Below are the code and all the weights of a small trained network. Each question names an input and a class and asks about switching units off, where a switched-off unit gives its printed mean instead of its output.

import numpy as np


def w(rows, s, z=0):
    codes = np.array(rows[::2]) - 128.0
    scale = np.full(codes.shape[1], s)
    scale[-1] = z or s
    return codes * scale


def f(y):
    return np.maximum(y, 0)


def log_softmax(a):
    a = a - a.max(-1, keepdims=True)
    return a - np.log(np.exp(a).sum(-1, keepdims=True))


def net(x, mask):
    res = np.array(x, float).reshape(1, 3) / 4 @ E
    y = f(res @ A[0][:, :-1].T + A[0][:, -1])
    res = res + np.where(mask, y, B[0][:, -1]) @ B[0][:, :-1]
    return log_softmax(res[-1] @ U[:, :-1].T + U[:, -1])


A, B = {}, {}
E = w([
[176,8,69,220,169,112,116,71,50],'x0',
[98,255,87,217,138,146,134,234,26],'x1',
[172,219,99,81,191,164,88,28,28],'x2',
],0.0079)
A[0] = w([
[128,181,118,128,140,128,125,120,97,78],'N0',
[133,146,138,145,131,115,106,135,146,53],'N1',
[133,182,127,122,129,120,120,123,117,73],'N2',
[128,250,127,95,129,128,129,134,125,198],'N3',
[121,154,131,161,113,141,119,141,126,95],'N4',
[123,120,135,66,130,121,128,125,174,101],'N5',
[109,138,137,148,143,119,127,117,132,84],'N6',
[129,136,122,137,126,126,125,146,107,252],'N7',
[120,113,144,101,109,128,132,200,197,171],'N8',
[135,125,126,122,137,132,123,77,104,191],'N9',
[127,107,138,120,126,130,125,128,136,242],'N10',
[128,143,130,167,138,132,133,145,121,157],'N11',
[134,110,123,138,143,136,125,96,100,72],'N12',
[137,88,137,69,137,135,129,45,147,198],'N13',
[132,106,117,141,133,123,126,90,89,46],'N14',
[119,108,125,110,111,109,111,107,114,38],'N15',
[130,247,136,99,126,138,123,124,127,184],'N16',
[127,189,132,115,132,134,140,124,119,109],'N17',
],0.022,0.0036)
B[0] = w([
[120,139,145,112,79,130,132,65,153,188],'N0',
[178,128,131,161,152,139,98,80,118,135],'N1',
[155,174,140,126,106,149,127,93,120,175],'N2',
[96,238,122,73,160,142,128,66,123,255],'N3',
[119,80,126,94,145,128,132,156,118,163],'N4',
[139,176,153,84,45,127,131,173,118,188],'N5',
[112,128,115,126,98,105,103,148,117,132],'N6',
[158,132,148,150,146,115,114,200,133,169],'N7',
[119,178,141,222,73,143,128,63,149,213],'N8',
[98,109,127,184,140,125,130,77,165,180],'N9',
[106,79,128,147,108,140,120,108,148,163],'N10',
[137,148,141,126,111,135,152,228,122,168],'N11',
[96,126,77,174,149,118,134,103,128,167],'N12',
[153,5,121,25,105,129,125,158,115,236],'N13',
[130,131,135,181,213,133,121,105,128,173],'N14',
[117,97,128,113,123,124,117,140,110,147],'N15',
[125,253,123,102,158,107,117,63,109,249],'N16',
[132,207,123,128,117,119,117,116,136,187],'N17',
],0.026,0.02)
U = w([
[131,33,81,104,156,104,139,122,132,62],'0',
[106,126,143,255,110,131,183,146,165,253],'1',
[163,118,116,114,165,97,185,228,79,48],'2',
[143,101,134,20,50,128,131,92,148,110],'3',
[76,243,131,114,134,121,145,53,125,158],'4',
],0.0079,0.0032)

Each question gives the input, the list of numbers given to net, and the class t.
The units are the neurons (one row each of A and B). Each row of codes is followed by its name. A weight is (code - 128) times the scale printed after its matrix; where a second scale follows, it is the last column's (A, B and U).
mask holds one flag per neuron, in row order. A switched-off neuron (its flag False) gives its mean, the last column of its row in B, instead of its output. The means were averaged over made-up inputs and are rounded, as every weight is.
A unit's drop is (log p(t) with every unit on - log p(t) with that unit switched off) / (log p(t) with every unit on - log p(t) with every unit switched off).
The circuit of an input: a set's keep is (log p(t) with only the set's units on - log p(t) with every unit switched off) / (log p(t) with every unit on - log p(t) with every unit switched off). Starting from the 12 units with the biggest drops (on a tie, the unit counted first), units are removed one at a time, each time the one whose removal leaves the highest keep (on an exact tie, the one counted first), for as long as the keep stays at least 0.8.
units of the circuit, in order: the units of the circuit, biggest drop first
k most important neurons: the k neurons with the biggest drops, biggest first
drop of u: that unit's drop, to one decimal
input [-4,-4,3], class 3: units of the circuit, in order -> (N13)
input [4,0,-3], class 1: 2 most important neurons -> (N13 N3)
input [-3,2,-6], class 1: units of the circuit, in order -> (N16 N3)
input [4,-3,-4], class 0: units of the circuit, in order -> (N3 N16)
input [-7,-7,8], class 3: 3 most important neurons -> (N13 N5 N8)
input [8,-8,-8], class 3: 2 most important neurons -> (N13 N5)
input [6,3,-1], class 1: 3 most important neurons -> (N13 N3 N16)
input [3,-1,-2], class 0: drop of N16 -> 0.2
input [6,2,-7], class 1: drop of N3 -> 0.1
input [1,-2,-8], class 1: drop of N16 -> 0.2
input [-8,-7,0], class 3: drop of N13 -> 0.8
